Below are the code and all the weights of a small trained network. Each question names an input and a class and asks about switching units off, where a switched-off unit gives its printed mean instead of its output.

import numpy as np


def w(rows, s, z=0):
    codes = np.array(rows[::2]) - 128.0
    scale = np.full(codes.shape[1], s)
    scale[-1] = z or s
    return codes * scale


def f(y):
    return y / 2 * (1 + np.tanh(0.7978845608 * (y + 0.044715 * y**3)))


def log_softmax(a):
    a = a - a.max(-1, keepdims=True)
    return a - np.log(np.exp(a).sum(-1, keepdims=True))


def net(x, mask):
    res = np.array(x, float).reshape(1, 7) / 4 @ E
    y = f(res @ A[0][:, :-1].T + A[0][:, -1])
    res = res + np.where(mask, y, B[0][:, -1]) @ B[0][:, :-1]
    return log_softmax(res[-1] @ U[:, :-1].T + U[:, -1])


A, B = {}, {}
E = w([
[88,115,2],'x0',
[156,228,100],'x1',
[81,57,45],'x2',
[247,179,157],'x3',
[180,172,155],'x4',
[39,121,153],'x5',
[109,247,89],'x6',
],0.0086)
A[0] = w([
[119,93,76,179],'neuron 0',
[177,82,82,198],'neuron 1',
[137,170,98,201],'neuron 2',
[119,150,162,53],'neuron 3',
[171,82,115,185],'neuron 4',
[94,187,253,253],'neuron 5',
[150,77,82,201],'neuron 6',
],0.018,0.0044)
B[0] = w([
[88,92,144,175],'neuron 0',
[81,215,211,164],'neuron 1',
[118,156,75,170],'neuron 2',
[150,134,140,147],'neuron 3',
[136,151,246,157],'neuron 4',
[194,96,108,254],'neuron 5',
[61,124,174,171],'neuron 6',
],0.014,0.019)
U = w([
[250,92,179,159],'0',
[117,238,65,89],'1',
[124,177,225,3],'2',
[98,100,131,182],'3',
],0.017,0.0033)

Each question gives the input, the list of numbers given to net, and the class t.
The units are the neurons (one row each of A and B). Each row of codes is followed by its name. A weight is (code - 128) times the scale printed after its matrix; where a second scale follows, it is the last column's (A, B and U).
mask holds one flag per neuron, in row order. A switched-off neuron (its flag False) gives its mean, the last column of its row in B, instead of its output. The means were averaged over made-up inputs and are rounded, as every weight is.
A unit's drop is (log p(t) with every unit on - log p(t) with that unit switched off) / (log p(t) with every unit on - log p(t) with every unit switched off).
The circuit of an input: a set's keep is (log p(t) with only the set's units on - log p(t) with every unit switched off) / (log p(t) with every unit on - log p(t) with every unit switched off). Starting from all 7 units, units are removed one at a time, each time the one whose removal leaves the highest keep (on an exact tie, the one counted first), for as long as the keep stays at least 0.8.
circuit, biggest first: the units of the circuit, biggest drop first
top k neurons: the k neurons with the biggest drops, biggest first
drop of u: that unit's drop, to one decimal
input [8,-1,6,0,0,2,-5], class 2: circuit, biggest first : [neuron 1]
input [1,-5,-4,-6,-3,-7,7], class 1: top 4 neurons : [neuron 5; neuron 4; neuron 6; neuron 0]
input [1,-4,-2,8,-3,0,7], class 1: circuit, biggest first : [neuron 2; neuron 4]
input [6,3,-8,-6,8,5,-3], class 0: circuit, biggest first : [neuron 1; neuron 6]
input [-8,-7,5,-3,-8,3,-4], class 2: top 2 neurons : [neuron 4; neuron 5]
input [7,-2,6,0,-2,5,7], class 3: top 2 neurons : [neuron 0; neuron 6]
input [3,4,-5,-6,4,3,-1], class 1: top 3 neurons : [neuron 4; neuron 0; neuron 5]
input [-3,7,-3,5,-6,5,7], class 0: top 2 neurons : [neuron 5; neuron 1]
input [2,7,-4,-1,0,-3,-4], class 1: drop of neuron 5 : 0.6
input [-2,5,-8,-5,-3,0,2], class 0: drop of neuron 5 : 0.2
input [4,7,-2,1,-1,3,-6], class 1: drop of neuron 4 : 0.3
input [8,-5,-5,0,3,-3,4], class 1: drop of neuron 6 : 0.0
